What can hang from each mark:
z871: z967
z459: z22 z255 z387 z605 z633
z255: z13 z22 z280 z633
z967: z280 z745
z387: z22 z197 z255 z633
z22: z197 z854
z633: z22 z387
z698: z605
z854: z22 z459 z605
z711: z698
z906: z255 z280 z871
z605: z698 z711 z745
z745: z459 z871 z954 z967
z13: z633 z906
z954: z854 z871
z280: z698 z871

Each row is shifted at random along 4 fixed directions that mean nothing.
Known rows, with every way that one mark hangs from another:
{z13 {z633 {z387 {z22 z854} z197}}}: [  33 -143 -169  -96  -11 -247   90  -24  -82   39  252  -19  173   -9
  -59   69   91  -34 -102  108  111   80  -64 -211   -8  114  -53   38
  -18 -117   71  241  -82    7   14  -30  412  -60  -60  -48  198  156
  223   64 -130  -53  175 -113  -27  -22 -144   10   25  -15 -152  105]
{z954 {z854 z22 {z605 z745}} z871}: [-306  118   43  181  135  271  108 -164   -6   38 -178 -259   86   10
  196  -59  -21  125  -49 -139  -85  -28  311   99 -119   71   87   55
  -54  160  -74 -337  134  129  -37  121  -51  297  177   13  -32   -2
 -149   45   33   48  186  168 -159  -65  229  -95   45    8   -7 -219]
{z871 {z967 {z280 z698} {z745 {z459 z22} z954}}}: [  33   -9  111  150   89  100  -12   12   32  -59 -246  -80 -138   31
 -122  -91  -50   98  -61  -74  185  -53   -6  155  -92  -28  110  139
  -70   52  166 -300  151  -88  137  277  -34   73  117   -6  100  134
 -106 -193  -67  235  -88  126  115   -4  -75   44    3 -162 -134   87]
{z13 z633 {z906 z255 z280 z871}}: [  77   77  212  229   -1   73 -157  -83   -6  -62 -197   60 -281  -66
   40 -179 -100   62 -156    4   96 -141   64  168  112 -175   85   11
  -66  127  147 -221   19   42  -69  215 -174  -94  -32    7   20  -86
  -97 -107   37   76 -102   16   59   17  108 -169  -71 -119 -122   82]
{z854 {z459 {z255 z22} {z387 z197 z633}} z605}: [ -94 -126  -73  -50  -14 -171   47 -147  -69   48  194  -36  220   33
    7   16   34   35 -133   86   42   -1   13 -101   22   87  -25   11
  -81  -74   59   98  -67   27   21   50  386  -16  -61 -121  181  167
  159   64  -94  -95  266  -15  -29    6  -44  -13  -33  -64 -152  133]
{z459 z387 z605 {z633 z22}}: [-372  111  124  154  115  159   98 -230  -64    4  -81 -290   56  -43
  265  -89  -32  170 -126 -132  -81  -78  335   83  -98   10   61   22
  -38  200 -138 -249   74  207  -74  179  -13  302  166  -72  -11   56
  -21   79   30  -54  322  150 -136  -80  373 -232  -27  -32  -64 -169]
{z605 z698 z711 {z745 z967}}: [-325   49  -37   86  168  266  231   32   54   97  -40 -235  154   13
  109  -40   -6  128  -60 -145   26  -35  200    9 -185  129   50   -8
  -43   43 -316 -301  278   15   23   69  -57  416  349  140  -17  148
 -234   47   56   44  234  214  -12   20   32  -26   39   58  -85 -248]
{z698 {z605 {z745 {z459 z633}}}}: [-201  130   35   24   -5  128    2 -173  -19   -4  -51 -110  123  -12
  191  -87   23  -28  -31 -106 -223  -30  221   33  -10   76  106   12
  -22  103   33  -88  -50  175 -111   58 -122   73 -125  -83  -96 -143
 -106   40  -18  -52  -15   80  -91  -79  213  -16   27   47   89 -148]
{z459 {z22 z854} {z255 z280} {z387 z197} z605 z633}: [-151  -30   26   77   45  -92   10 -209  -39  -62   90 -180  152    2
   66   18   18   82 -107   38   64 -133   52  -26  -15   -2   27   24
  -70  -34   49  -11  -74   20   20  152  257   34  -21 -125  167  160
  159   55  -72  -68  276   38  -13    8   42  -91    8  -89 -133  119]
{z698 {z605 {z745 {z459 z22 z387} {z967 z280}}}}: [  12 -163 -106  -65   -4  -44  149   40   14   13   93   35  212   48
 -169   58   32    9    5   79   39   42  -78 -173   40  157   12  -24
  -10 -107  -47   65   20  -26  -47 -144  270   24   48  -30   19   28
  -14   90  -48   22  113   -2  -43   20 -228  149   81   74  -34  -77]
{z13 z633 {z906 {z255 z22 z280} {z871 {z967 z745}}}}: [ 271 -159  -30   63  -20  -97  145  254   35   44   99  111  -34  -48
 -347  -33   15    6  -64  192  272  -12 -172 -204   96   24   -9  -26
  -21 -156   26   82   17 -113 -145 -136  314  -69   86    7  -21   16
  -10   38  -78   71   80 -121   54   90 -313    0  119   14 -210  -41]
{z967 {z745 {z459 z22 z255 {z387 z633}} z954}}: [-182  119   95   18  -55   60  -19 -207  -67   19  -79 -100   92  -35
  165  -95  -10   11 -110  -70 -275  -98  242   22   53   46  177   56
  -74  111  176  -59 -117  247 -191  125   27   31 -267 -242  -83 -201
  -42   79 -134  -32   22   53 -135  -83  317 -109   34   23   21 -132]
{z22 z197 {z854 {z459 z633} {z605 {z745 z871}}}}: [-183   -1 -152   -5   58  -41   -3 -200  -17    8   70 -170  276   22
   59   42   96 -100 -128  -59  -97 -102   89  -20 -115  161   89   82
 -136 -154  183  -13 -118  -60   95   74  199   13 -250  -70  192  104
  -18   -9 -134   43   78  134   18  -38  -32  121  118  -57  -63   75]
{z906 z255 {z280 {z698 z605} z871}}: [  66  108  152   29 -101  -34 -247  -70   24 -103 -182   59 -124   -4
   13 -157   37 -116 -129  -50  -38 -173  -21  221    6 -111   86  129
  -88  -55  290 -102 -115 -116  124  304 -299 -222 -326  -61   62  -20
 -157 -216 -124   88 -361   76  215    6  -64   60  -29 -147  -14  233]
{z871 {z967 {z280 z698} z745}}: [ 172  -19   35 -112 -135  -95  -61  180   75  -72  -41  168  -61   -6
 -196   -4   30 -150   55   78  -76  -71 -169  -25   92  -42   20   28
    8 -152  140  105 -130 -152   20  -86  -56 -209 -246  -76 -111 -137
  -42  -44 -149   46 -252  -77   99   56 -198  130   71   50   75   30]
{z954 {z854 {z459 z387} z605} z871}: [  36   50  126   74  -78  -12 -233 -195    1 -175 -145   45 -110   24
   72  -18  -37  -15   86   51 -103    4   -5  164  184 -143   17   -4
   38  104  210  -37  -66   34   99   86  -44 -221 -142 -114    5 -177
   88  -86   11  -45 -103  -85  -98  -15   94  -14  -79  -36   81  174]
{z255 {z13 z906} z22 z280}: [-173   -7  -12  127  115  135  237   60  -45  189   99 -126   99  -74
   31  -34   18  103 -180  -14   80 -106  181  -80 -116  121    4  -28
  -56   23 -228 -160  108  118 -225  -20  159  284  241   74  -54   92
 -108  126   31  -37  290   80  -43   49   78 -118   70   48 -149 -239]
{z605 {z711 z698} {z745 {z459 z255} z871 z954}}: [  -1   20   58  185   52  172  -39  -32   53  -67 -133  -56  -93   47
   16  -75  -58  137   76  -23  153   50    0  143   27  -47   57  -21
   52  106  -19 -207  268  -20  113  167  -80   82  238   66   54   12
  -93 -121   77   66  -39   37   -8   27  -44   24  -79  -27  -51   85]
{z745 z459 z871 {z967 z280}}: [-283   64   86  177  167  275   90 -117  -39   72 -294 -158  -41   -2
  113 -124  -34  105 -242 -182  -10 -187  273  169 -202   40  171  114
 -205   98   -2 -450  164   36   -8  284 -141  281   83   58   39  110
 -280  -68    3  236   45  333    7  -38  214  -77   25 -109 -124 -146]
{z954 {z854 {z605 {z711 z698} z745}} z871}: [ 107  112  -29  -24 -160 -100 -357 -176   55 -218 -125   25   18   91
   54    3   51 -196   33   -8 -122  -81 -173  229   60  -78   37   73
   11 -167  428  -41 -137 -234  348  220 -214 -338 -401  -36  202    0
  -62 -272 -121   54 -381   -7  182   18 -231  276  -29 -126   68  451]
{z387 z255 {z633 {z22 z197 {z854 {z605 z711}}}}}: [ -70   -6  -38   -8  -67 -149  -21  -95  -44  -84  126  -52   48  -11
  111    8   38  -33   30  107  -13    1   16   37  127    6  -48    7
   31  -42   28  120  -65   68   37   83  177  -86  -77 -111   45    2
  183    9 -114 -151   69 -105  -42    6   25  -55 -105    7    7  133]
{z459 z22 {z605 z711} z633}: [-133  -33  -62  -35   31  -43   42 -103    0  -48  113 -176  215   52
   20   38   30   -9  -39  -19   30  -30  -37   22  -92   79  -11  -10
   -3  -90   -6   -8   -4  -69  136   47  145   84   19  -36  141  209
    6  -13  -52   -3  177  102   57   13 -113   96   16  -81  -69   71]
{z255 {z22 z197} z280}: [-137  133  102   17  -26    6   -9  -94  -74   27 -110   -7  -22  -53
  179  -51   20   26  -81  -42 -220 -155  226  -41   89  -64   68  101
  -60   50  -36  -67 -152  147 -192  101 -100   25 -122 -121 -191 -160
  -11   71  -48  -89    5  -70 -103  -37  295 -194   11   79   72 -124]
{z745 z459 {z954 {z871 z967}}}: [  99  -85  -33   59   15   61   78   93   20    1  -67   36  -34   21
 -174    6   -3   28   61   52   98   63  -66  -21   18   13   31    4
    1    6   31  -14  100  -64   -7  -52  127  -13   84   14  -46  -26
  -28  -22   -3  109  -31  -10  -74    8 -114   64   52   30  -43  -57]
{z954 {z854 z605} {z871 {z967 z745}}}: [  -5  -44    1  125   80  125  131   87   73  -36 -112 -136  -32    2
 -120   -6   12   59   84   24  132   32    2   30  -45   30    0    7
   26   13  -22 -139  171  -79   79  -11  108  108  232   32  -34   33
  -34  -14  -13  102  100   58  -51   20  -93   20   66   -3  -70  -88]
{z459 {z22 z854} {z255 z13} z387 z605 z633}: [-160    8  -13  -49  -87 -116   -3 -202  -68  -13  221 -134  295  -30
   98   13   78  -88 -121   52 -184 -121   54  -41   17   94   15  -70
  -32  -80  109  160 -225  105  -99  -23  234  -62 -311 -193   69  -27
   84  131 -154 -150  180   41  -37   17   60   39   46   13  -16   33]
{z906 z255 {z280 z698} {z871 {z967 z745}}}: [  84   41  139   27  -57   33    3  170   74  -23 -133   56 -115  -53
 -151 -119    8  -67  -66    8    4 -145  -26   37   18  -50   82   70
  -79  -57   83  -78  -41 -104  -55   74 -127  -88 -139  -57 -112  -98
 -165  -60 -125   96 -184   46  106   42  -95    2   85    0  -41  -86]
{z906 {z255 {z22 z197} {z280 z871} z633}}: [ -69  -26  209  332  180  181  186    3  -45   57 -167  -69 -232  -68
   62 -169  -94  344  -72   37  312   18  245  -28   76 -116  -16   24
   19  253 -284 -284  305  195 -187  181   64  297  581   60 -114   48
   57   28  145  -18  322  -55 -118    7  255 -392 -150   -9 -179 -121]
{z255 {z13 z633 z906} z280}: [ 116  -77  -22  191   85   -7  -18   -4   -1   29   64   13  -78  -23
 -101  -36  -46   75 -156   58  327  -59 -101   58  -48  -18  -17  -50
  -16  -26   81 -136  116  -93   59   95  151   28  176  140  233  224
   -2 -105   64   72   99   24  149   79 -166    1  -55 -161 -246  215]
{z967 {z745 {z459 z387 z605} z871 {z954 z854}}}: [ 124 -150 -182 -145  -77 -111  129  145   24  -48  148  -54  251   28
 -273  110  148 -141  114  125   10  119 -187 -165  -19  166   26   -2
   44 -181  109  282  -57  -92    3 -221  398 -132 -173 -119   -3  -74
   68   65 -161   58  -16  -49 -100    7 -304  240  218   79   -7 -126]
{z605 {z745 z459 z967}}: [  23 -141 -179  -41   49   28  232  151   21   87  126    3  203   27
 -198   61   44   16   18   52  130  104  -67 -183  -73  176    0  -42
  -28  -95 -112   58  104  -65  -57 -180  267  102  129   72   31   85
  -33   87   -6   65  121   39  -41   18 -239  138  109   65  -81 -162]
{z871 {z967 {z280 {z698 z605}}}}: [  38  -23  125   42   -7   56    6  117   76  -78  -92   45 -141   -8
  -73  -62  -21   26   93   33   67   -4  -48   69   63  -78  -27  -10
   62   47  -99  -61   93  -43   45   12 -118   -4  149   18 -131  -56
  -49  -46   12   -6  -81  -32   23   53  -67   -5  -37   41   45  -27]
{z387 z197 {z255 z13 z280} {z633 z22}}: [ 125 -222 -144   51   28 -179  225  135  -27  113  307   85   75   -5
 -178   45   -8   90  -83  227  375   55 -149 -182   23  108 -138  -76
   34 -125  -89  152  114  -46  -70  -92  496   29  255   62  177  256
  210   74  -24  -87  290 -120   26   88 -259  -25  -91   -3 -231  112]
{z967 {z280 z698 z871} {z745 z954}}: [ 166   75   95   12 -105  -11 -177   84   73  -89 -190  102 -167  -12
 -119  -63   19 -117   23   -6  -80 -109  -75   86   64  -88  103  118
   13  -83  274   -8  -91 -128   63   75 -189 -201 -284  -94  -83 -170
  -94 -149 -155  112 -358  -60  112   12  -73   84   71  -12   67  102]
{z387 z197 {z633 {z22 {z854 z459}}}}: [  76 -181  -64   19   50 -136  137   44  -36  -13  227   21   28    8
  -87   75  -18   95  105  184  224  200  -69 -171  120   62 -121  -67
   89   41 -125  205   89  103  -46 -159  429   -8  262  -29   54   36
  302  100   26 -129  272 -192 -157    2  -81  -78  -61   75  -61  -16]
{z633 {z387 {z22 z197 {z854 z459 {z605 z711}}}}}: [ -64  -18    6   24   -1 -154 -140 -186  -52 -143   34  -52  -12   24
  102   27   13    9   28   65   41   24   -4   92  117  -40  -38   68
    6   10   81    5  -31   19  190  184  159  -99    4  -86  159   84
  204  -98  -53  -83   71  -93  -12   -8    6  -27 -121  -80  -34  267]
{z633 {z22 z197 z854} {z387 {z255 {z280 z871}}}}: [-142  -26  -65  -29  -14  -81  208   62  -75  123  160  -60  135  -88
   15   14  110   10  -89   86  -78  -65  185 -218   26  111   26   47
  -76  -74 -166  169  -76  134 -272  -84  287   89  -42 -108 -144  -77
   87  225 -126 -123  217  -77 -154  -19  129 -203   99  165  -44 -259]
{z745 {z871 z967} {z954 {z854 z22 {z459 z605 z633}}}}: [  80  -30   48  153   34  -51 -199 -211   11 -195 -171  -70  -36  102
  -66  -34  -57    2  -11   22  111  -14 -104  194   27  -66   85   71
  -55   -7  381 -138   -9 -123  244  193  109 -138 -109  -87  247   86
   23 -210  -53  180  -69   51   24   -7  -97  110  -11 -189  -82  288]
{z633 {z387 {z22 z854} z197 {z255 {z13 z906}}}}: [ 146  -79   23   95  -97 -204  -45    8  -50  -30  177  186 -167  -79
  -15   10  -32   57   25  261  160   37  -77  -74  288  -64 -120  -88
  100   31   31  186  -13  116 -134  -53  282 -201   54  -45   48  -80
  302   66  -22 -206   86 -289  -85   75  -12 -134 -165   65  -80  191]
{z698 {z605 z711 {z745 {z967 {z280 z871}}}}}: [  -2   73   19   16  -65   21 -126  -37   75  -81 -160   56  -10   33
   -1  -54   34 -120  -30  -33 -143 -163   -6   74   63   -3   91   66
  -34 -137  164  -98  -65 -131   93   72 -217 -100 -211  -24  -34  -90
 -193 -109  -99   89 -234   43  123   31  -95  133   45   13   67  106]
{z698 {z605 z711 {z745 {z459 {z22 z854}} z871 z967}}}: [  41   23   25   83  -26   23 -104  -80   45 -169 -106    6  -37   42
  -10    1    8   -8  126   34    4    8  -45   78  156  -22   47   12
   58    4  115  -52   31  -18  101   73  -41 -109   -9  -51   12 -112
  -19 -104  -24   18 -136  -56  -33    8  -74  106  -24   17   74  124]
{z711 {z698 {z605 {z745 {z459 z22} z954 z967}}}}: [ -95  -89 -124  121  186  126  149  -34   25   40  -25 -252  185   81
  -77  -12   18  132  -73 -108  268   62   12   11 -239  201   64   91
  -58  -32  -18 -243  273  -93  187  189  165  270  305  107  253  330
 -152 -107    1  173  137  204   75  -19 -221  166   75 -109 -207   35]
{z280 {z698 z605} {z871 {z967 {z745 z459}}}}: [ 249  -62   84   44  -45  -16  -70  181  108 -128  -98  115 -200   16
 -273  -50   12   14  193   92  204  101 -188   39  112  -67    2   22
   96   -6   76   29  109 -156  136  -13  -21 -135  118  -14  -69  -38
    9 -151  -15   68 -194  -95   85   38 -228   97  -25  -20   -3  108]
{z387 z197 {z633 {z22 z854}}}: [  29 -105 -105   11   34 -171   55  -46  -53   -3  147  -52   69   13
  -31   49   34   23  -60   80  175   53  -51  -86  -20   77  -48   44
  -15  -72   92  102   -2   -9   69   56  300  -30   36  -20  216  188
  199  -14  -80  -15  139  -57   11  -18 -106   -4  -30  -61 -134  155]
{z459 {z605 z698} {z633 z387}}: [  14   44   35   13  -93 -131 -256 -179   -3 -184  -25   -8  -27   40
   54  -30   -9  -56  -31   29    5  -48 -104  163   55 -111    5   18
    6  -57  236  -10  -84 -126  236  198  -60 -191 -209  -57  203  102
   78 -171  -61  -16 -100  -14  125    3  -67   61  -95 -149  -41  357]
{z871 {z967 {z280 z698} {z745 {z459 z387 z605} z954}}}: [-124  -21   79  143  133  157   99   33   37  -45 -183 -220  -24    4
  -99  -83    6   97  -80  -97  181  -62   61  145 -211   33  105  117
  -82   54   18 -311  193  -87  136  245   39  199  177    8   88  182
 -115 -125  -63  211   58  220   78   -1  -56   38   73 -141 -169  -50]
{z13 {z906 {z255 z633}}}: [  20  -26   42   74  -16   16   17   -7  -28   20   31   43  -38  -48
   10  -86  -31   27  -97   67   79   -1   26    4   62  -26   -7  -57
  -23   38    8  -30   38   87 -121   32   62  -14   16   13   15  -29
   -9   19   10  -21   44  -11   -6   30   16  -83  -43  -25  -98   -2]
{z854 {z22 z197} {z605 z711}}: [ -62 -116 -150 -127    7 -138   40  -22  -11    0  133  -47  217   79
  -64   96   52  -23    2   33   43   23 -104  -54  -33  102  -31   42
  -36 -172  -56   54  -31 -140  164  -14  245   46   21  -17  127  221
   30   -8  -61    0  134   24   49   28 -213  130    4  -34  -49   89]
{z633 {z22 z197 {z854 z459}} z387}: [-102 -161 -117   23  141 -111  180  -37  -93   68  189 -153  149   -1
  -45   69   51  120  -81   49  219  111   49 -132  -95  145  -45   37
  -65  -10 -117   36  109   47   35   40  441  161  256   14  205  247
  184   67  -13   -8  354    6  -73  -30  -58  -77   10  -36 -202  -10]
{z255 {z13 z633 z906} z22}: [ -63   53   87  198   60   67  -13 -128  -76   66  -28  -58  -86  -63
  122 -115  -39  114 -199  -31   89  -69  152   73   -1  -29   19  -18
  -18  130   44 -205   61  132  -85  160    7  108  114   38   82   55
  -40  -34   39   -6  129   22   11   10  166 -136  -83  -93 -161   63]
{z255 {z280 {z871 z967}} {z633 {z22 z197} z387}}: [ 151   16   98   99 -103 -190 -183  -87  -33  -98 -147  184 -218  -28
  -37  -76  -18   28  -89  109   12 -116   -4  -19  238 -181   52  104
  -50  -51  240   11 -139  -59  -13  154   13 -223 -162 -121    6  -60
  126 -108  -80    4  -91 -193   35   -7   82 -172  -88  -48  -67  259]

Rows:
[ 110   39  216  116  -82   21 -106   59   30  -44 -168  152 -230  -47
  -62 -161  -46  -27 -115   46   49 -156  -37  156   90 -136   18   13
  -49   15  131 -149  -14  -68  -31  159 -199 -153 -111   -6  -44  -75
 -130 -134  -62   63 -211   28  139   82  -36  -10  -90  -52  -49  113]
{z906 {z255 z13} {z871 {z967 {z280 z698}}}}
[-199   68   62   49   88   45   -3 -158  -67    4  -42 -134   27  -30
  179  -22   16   38  -49  -71 -106  -46  213   32  -19   22   56   63
  -79  110  -36  -88  -29  161  -52  114   20   90   -9  -68  -22  -56
   35   40   -2  -37   98   55  -98  -51  251 -128    1   12   14  -94]
{z22 z197 {z854 z459}}
[-132   78   64   33  -18  -47    6 -154 -104   65  -68  -55   35  -49
  144 -125   34    5 -261  -54 -106 -130  213  -16   -9   12   89  126
 -157   -7  127  -93 -122   96 -122  237    2   15 -205 -111   34   19
  -64   -9 -127   18   31   68    5  -58  202 -150  -11  -59 -113   -5]
{z906 {z255 {z633 {z22 z197}}} z871}
[ -38   -7  -58   63   70  106   69   56   68   -6   15 -124   70   37
    3    5   -4   56   68  -47  104   67  -22    8  -73   69    0   -8
   76   -1 -124  -94  206  -44  107   25   -4  151  239   93   42   73
  -79  -46   38   17   47   21   19   24 -134   85   24   43  -28  -17]
{z605 {z711 z698} {z745 z954}}
[  -6  127  141   18 -148 -108 -216 -196  -71  -66  -99  101  -94  -26
  167  -83  -19  -29  -96   17 -206 -129   94   87  184 -130   58   57
  -38   46  242   -5 -204  121  -76  195 -135 -204 -332 -173   -9 -169
   54  -39  -96  -92 -148 -102   -8  -22  224 -107 -100  -32   52  197]
{z459 {z387 {z255 z22}}}
[ -65   58   93  121  -38  -68  -25 -105  -84   43  -11   34 -150 -108
  111  -96  -28  115 -151   50  -21  -76  190  -37  161  -79   58   20
  -55   98   23  -25  -42  151 -189  108   86   -5  -26  -88  -32  -86
   67   78  -26  -95  120 -112 -112  -28  265 -305  -75   13 -130  -23]
{z13 {z633 {z22 z197} {z387 z255}} {z906 z871}}
[  86  -54   19   62  -46 -110  -48  -74  -46  -24  -51  117  -26   16
 -111  -45  -11   65  -82   97   73  -93  -31  -49  133  -62   84   45
 -102  -81  162   12  -67  -74  -36   91  162 -106 -110  -94   50   45
   49  -28  -67   52    5  -47   13    8  -34  -67  -44  -61 -115  141]
{z745 {z459 {z255 {z280 z871}} {z633 {z22 z197}}} z967}
[ -27  -12   80  208  110  209   17   58  112 -145 -227 -182 -150   54
  -34  -54  -47  104  132  -13  208   30  -32  215  -18  -53   21   26
  104   69  -65 -298  344  -87  242  171  -56  145  374   82    5   51
  -98 -169   24  137    6   60   13   55 -111   33  -37  -45  -46   28]
{z967 z280 {z745 z871 {z954 {z854 {z605 z698 z711}}}}}
[-48  52  -7  37  -8  48 -21  -1  53 -85  -8 -62  34  27  28  -3   6   9
  87   9  13  24  -6  41  13 -11 -26 -23  61 -11 -62 -45  48 -57  71  -1
 -60  14  51  26  -3  -3 -13 -21   9 -38   6  -8  12  18 -70  59   6  25
  30  12]
{z459 {z605 z698 z745}}
[ 100   -7  -23  193   93   50 -105  -71   75 -133 -164 -150  -46   72
  -41  -47  -11   60   27  -52  260   45 -106  156  -86    7   41   84
   27  -11  218 -219  209 -154  317  274  -52   -2  162  102  279  180
  -66 -251    3  162 -135   59  129   11 -234  161   -9 -149 -126  298]
{z711 {z698 {z605 {z745 {z954 z854} z967}}}}
[ 111  -33 -126  -71  -70  -53  -79   33   45  -78   51   35  121   93
 -104   34   38  -90   82   30   45   87 -188   25   17   53   24   11
   36 -125  122   53   36 -145  171   27   43 -126  -92   25  116   51
  -40 -135  -60   58 -172  -33   95   29 -307  252   13  -17    0  162]
{z605 z698 z711 {z745 z459 z954}}
[ -33  -21   48  143   11  -94 -183 -289  -55 -154 -109  -66  -81   32
   67  -23  -19   81  -71   19  119  -34   15  139   69  -82   49   94
  -52   49  268 -112   -7  -21  193  306  128 -116  -55 -100  260  144
  168 -166  -45   39   41    2    2  -53   70  -45 -127 -196 -119  343]
{z745 {z459 {z22 {z854 z605}} {z633 {z387 z197}}} z871}
[  80   55  147  135  -63    6  -85   80   19  -18  -64   73 -162  -86
  -69  -97   26  -32  -75   60    5 -165   17   62  108  -78   40   19
  -21   -6   89  -46  -61   -4 -104   38  -74 -123 -108  -39 -107 -135
  -61  -54  -79  -10 -128  -67   64   77    4  -48   26   27  -31   18]
{z255 {z13 {z906 {z280 z698 {z871 z967}}}} {z22 z854}}
[  22  -59  -34  -44 -113 -197   57    1  -72   73  191  155   19  -49
   27    0   15    3  -75  171   -2    0    4 -143  165   29  -88  -36
   31  -37   -3  197  -83  100 -165  -59  252 -107  -68  -83    7  -33
  188  117  -88 -184  110 -181  -76   34   25  -87 -113   88  -56   68]
{z633 {z387 z22 z197 {z255 z13}}}
[  20   64  104   36  -62   81 -103   40   86 -155 -210   -9 -100   14
   -3  -66   29  -84   84  -21  -80  -73  -50  175   69  -90   73   54
   56   -4  111  -86   48  -70  139  132 -216 -109  -95  -42 -103 -171
 -156 -145  -89   66 -303  -15   -6   47  -68   91   19   37  104   26]
{z745 z871 {z954 z854} {z967 {z280 {z698 {z605 z711}}}}}
[  46  -44   -5   77  -10   95   51    4   36  -27   15  -28   54   42
  -59   -9   -9   96  147   59   67  123  -24  -38   94   45    4  -49
  108   55  -56   15  149   38  -21  -46  100   26  173  -23  -62  -86
  -22   35   26  -50   26  -75 -126    5 -103   66   12   99   18  -38]
{z711 {z698 {z605 {z745 {z459 z22 z255} {z954 z871}}}}}
[ -69   55   30   65  -50   27  -95 -173   -8  -83  -56   -2   12    2
  107  -50  -27    8    5    1  -82    8   87   80   93  -12   53   -2
    7   90  123  -60  -34   94   -6   74   -5  -65 -110  -84   27  -90
   54  -33   -8  -58  -13  -15  -58  -48  115   -8  -68  -27   34   71]
{z854 {z605 {z745 {z459 {z387 z633}}}}}
[-156   96  121    5  -95   58  -55 -115  -56  -94  -46  -67   64    9
  171 -122   17    0  -27    5 -161  -46  118   93   97  -65   44  -12
   -8   70  -44  -64  -32  119  -41  152  -96   -3 -109 -132 -115 -116
  -62  -19  -61 -103   -3   10  -64    9  160  -51  -57   19   50  -27]
{z745 {z459 {z255 z22 z633} {z605 {z711 z698}}} z967}
[ 249 -178  -14  191   94   17   14  143   80  -51 -133   71 -189   49
 -299   -1  -67  110   32   92  393   27 -213   23   12  -48   -3   29
   23  -71   77 -110  238 -230  176   33  132   -7  281  123  142  169
    0 -157   28  224  -26  -20  111   75 -304   78   -9  -95 -170  196]
{z745 z954 {z967 {z280 z871}}}
[  49  -11   80  102    5  -35  -10   18  -22  -32    5  -67  -32  -38
  -57 -114   25  -18 -174   21  175  -63   -9   72  -60  -18   36   85
  -85  -25  135  -61    5  -26   27  239   46  -65  -66  -22  147  111
  -22 -128 -123   63  -45   40  120   11 -100  -36   10 -128 -161  107]
{z906 {z255 {z633 {z22 z854}}} {z280 z698} z871}
[  88   -6   -5 -102 -138 -170 -204  -92   36 -172   54  129   42   75
   23   69   -8  -52  190  107 -111   55 -145  -11  273  -61  -62  -20
  108  -79   39  149 -119  -62  130  -63   33 -238 -119 -117  -24 -127
  123  -43  -18 -165  -85 -210  -18   29 -128  118  -86   76  149  208]
{z854 {z459 {z22 z197}} {z605 {z711 z698} z745}}
[ -16    7  -98 -174 -157 -280  -95 -146  -97   21  120  103  155   -7
   78    6   84 -156 -198   52 -204  -83   13 -135   72   45   29  109
  -93 -169  279  208 -300   14  -34   72  152 -219 -465 -171  119   12
  115    6 -217  -76  -61 -103   23  -43   22   15    7  -19  -38  184]
{z255 {z633 {z387 z22 z197}}}
